Here is a tiny trained network, its code and every weight. The questions are about switching its units off for an input and a target symbol, where a switched-off unit gives its printed mean instead of its output.

import numpy as np


def w(rows, s, z=0):
    codes = np.array(rows[::2]) - 128.0
    scale = np.full(codes.shape[1], s)
    scale[-1] = z or s
    return codes * scale


def norm(h):
    return h / np.sqrt((h * h).mean(-1, keepdims=True) + 1e-5)


def f(y):
    return y / 2 * (1 + np.tanh(0.7978845608 * (y + 0.044715 * y**3)))


def softmax(a):
    e = np.exp(a - a.max(-1, keepdims=True))
    return e / e.sum(-1, keepdims=True)


def log_softmax(a):
    a = a - a.max(-1, keepdims=True)
    return a - np.log(np.exp(a).sum(-1, keepdims=True))


def net(x, mask):
    ids = ['βγηθμξπστφψω'.index(c) for c in x.split()]
    T = len(ids)
    res = E[ids] + P[:T]
    r = norm(res)
    for j in range(3):
        rows = slice(2 * j, 2 * j + 2)
        q, k, v = (r @ M[0][rows].T for M in (Q, K, V))
        z = softmax(np.where(np.tri(T) > 0, q @ k.T / 2**0.5, -1e9)) @ v
        o = O[0][rows]
        res = res + np.where(mask[j], z, o[:, -1]) @ o[:, :-1]
    y = f(norm(res) @ A[0][:, :-1].T + A[0][:, -1])
    res = res + np.where(mask[3:15], y, B[0][:, -1]) @ B[0][:, :-1]
    return log_softmax(norm(res)[-1] @ U[:, :-1].T + U[:, -1])


Q, K, V, O, A, B = {}, {}, {}, {}, {}, {}
E = w([
[216,151,92,130],'β',
[199,146,179,119],'γ',
[128,89,190,152],'η',
[76,199,155,141],'θ',
[220,129,127,155],'μ',
[175,174,84,153],'ξ',
[14,132,254,148],'π',
[205,97,152,141],'σ',
[47,110,109,90],'τ',
[123,174,59,118],'φ',
[138,90,192,167],'ψ',
[118,69,142,71],'ω',
],0.017)
P = w([
[139,115,183,109],'0',
[179,127,245,62],'1',
[116,106,156,106],'2',
[203,145,235,85],'3',
[104,75,165,121],'4',
[250,146,225,70],'5',
[95,104,99,135],'6',
[227,158,186,84],'7',
[86,97,90,150],'8',
[181,176,147,103],'9',
[129,96,47,181],'10',
[183,136,195,107],'11',
],0.012)
Q[0] = w([
[254,171,180,156],'h1',
[54,58,10,220],'h1',
[37,74,125,179],'h2',
[229,54,119,137],'h2',
[83,114,94,139],'h3',
[80,55,171,70],'h3',
],0.0075)
K[0] = w([
[113,62,87,98],'h1',
[189,154,235,36],'h1',
[85,44,128,88],'h2',
[103,156,153,149],'h2',
[126,1,135,89],'h3',
[190,110,166,122],'h3',
],0.0081)
V[0] = w([
[156,254,116,246],'h1',
[207,84,50,86],'h1',
[12,191,157,207],'h2',
[176,115,255,32],'h2',
[99,32,17,148],'h3',
[69,157,121,62],'h3',
],0.0083)
O[0] = w([
[190,254,168,149,119],'h1',
[135,72,181,68,150],'h1',
[34,254,71,163,49],'h2',
[161,79,160,234,254],'h2',
[159,164,144,34,24],'h3',
[85,90,41,175,99],'h3',
],0.0081,0.0076)
A[0] = w([
[191,31,79,110,132],'n1',
[232,113,78,115,144],'n2',
[194,146,175,127,172],'n3',
[30,53,155,48,145],'n4',
[108,97,186,220,100],'n5',
[115,134,167,128,4],'n6',
[129,180,102,254,191],'n7',
[13,122,119,164,127],'n8',
[184,43,51,112,72],'n9',
[103,46,39,154,203],'n10',
[126,43,30,127,254],'n11',
[107,195,116,198,11],'n12',
],0.0087,0.004)
B[0] = w([
[68,96,155,216,254],'n1',
[71,133,223,128,225],'n2',
[201,151,145,131,242],'n3',
[43,146,189,110,150],'n4',
[152,125,2,145,237],'n5',
[178,90,136,147,107],'n6',
[201,145,142,239,213],'n7',
[75,240,86,57,139],'n8',
[47,67,176,187,193],'n9',
[50,172,200,123,219],'n10',
[13,194,148,105,239],'n11',
[159,155,47,162,116],'n12',
],0.007,0.0056)
U = w([
[159,112,95,138,46],'β',
[145,109,98,219,28],'γ',
[131,120,91,155,36],'η',
[146,187,14,254,170],'θ',
[181,104,147,141,40],'μ',
[198,255,214,83,146],'ξ',
[124,179,104,182,83],'π',
[155,97,97,136,78],'σ',
[52,152,72,104,254],'τ',
[131,177,101,70,188],'φ',
[148,123,87,170,28],'ψ',
[27,45,120,146,200],'ω',
],0.0077,0.0047)

Each question gives the input, a string of symbols that net reads in full, and the target symbol t.
The units are the heads (2 rows each of Q, K, V and O) and the neurons (one row each of A and B). Each row of codes is followed by its name. A weight is (code - 128) times the scale printed after its matrix; where a second scale follows, it is the last column's (O, A, B and U).
mask holds one flag per unit, heads first, then neurons. A switched-off unit (its flag False) gives its mean, the last column of its rows in O or B, instead of its output. The means were averaged over made-up inputs and are rounded, as every weight is.
A unit's drop is (log p(t) with every unit on - log p(t) with that unit switched off) / (log p(t) with every unit on - log p(t) with every unit switched off).
The circuit of an input: a set's keep is (log p(t) with only the set's units on - log p(t) with every unit switched off) / (log p(t) with every unit on - log p(t) with every unit switched off). Starting from the 12 units with the biggest drops (on a tie, the unit counted first), units are removed one at a time, each time the one whose removal leaves the highest keep (on an exact tie, the one counted first), for as long as the keep stays at least 0.8.
circuit, biggest first: the units of the circuit, biggest drop first
unit that matters most: the unit with the biggest drop
top k neurons: the k neurons with the biggest drops, biggest first
which heads matter: for each layer, one digit per head in row order, 1 if its drop is at least 0.15 and else 0, layers parted by /
drop of u: that unit's drop, to one decimal
input θ σ ψ, target θ: which heads matter	110
input ξ ξ ω φ ω θ ξ ξ ξ ξ ξ η, target ξ: which heads matter	110
input ξ θ ω φ, target ω: circuit, biggest first	(h1)
input η φ ξ γ ξ σ ξ ξ ω π, target ξ: circuit, biggest first	(h1 n1 n9)
input ω π ω μ ξ ω μ, target ω: circuit, biggest first	(h1 n11)
input φ φ ξ μ ψ ξ σ β ξ ξ, target ξ: circuit, biggest first	(h2 h1)
input β τ ξ τ μ σ θ ξ ξ θ ξ μ, target ξ: circuit, biggest first	(h1 h2)
input ω ξ ξ φ θ ξ φ θ θ π, target θ: which heads matter	101
input ξ π θ γ ξ ω, target ξ: which heads matter	110
input θ θ ξ ξ θ ξ ξ γ θ θ ψ, target θ: which heads matter	010
input σ ω ξ θ φ ψ ξ ξ ξ β, target ξ: circuit, biggest first	(h2 h3)
input ω ξ τ φ τ, target τ: which heads matter	010
input ω ξ ω ξ ξ τ, target ξ: which heads matter	100
input μ ω η ω β φ ξ ω ξ θ, target ξ: circuit, biggest first	(h1 n1)
input ω ξ φ ω π ξ θ τ, target θ: which heads matter	101
input θ φ σ τ τ, target τ: unit that matters most	n8
input β ψ ξ β ξ ξ θ, target θ: top 2 neurons	(n5 n2)
input ξ ξ ξ ξ ξ ω θ ω μ η ξ σ, target ξ: drop of n8	0.0
input θ τ ξ μ σ ξ ξ θ β τ, target ξ: drop of n5	0.1
input ξ θ ξ τ ξ θ ξ ξ μ β ξ π, target ξ: drop of h1	0.6
input ξ θ μ γ θ θ σ, target θ: top neuron	(n5)
input η μ π θ γ, target θ: drop of h1	0.2
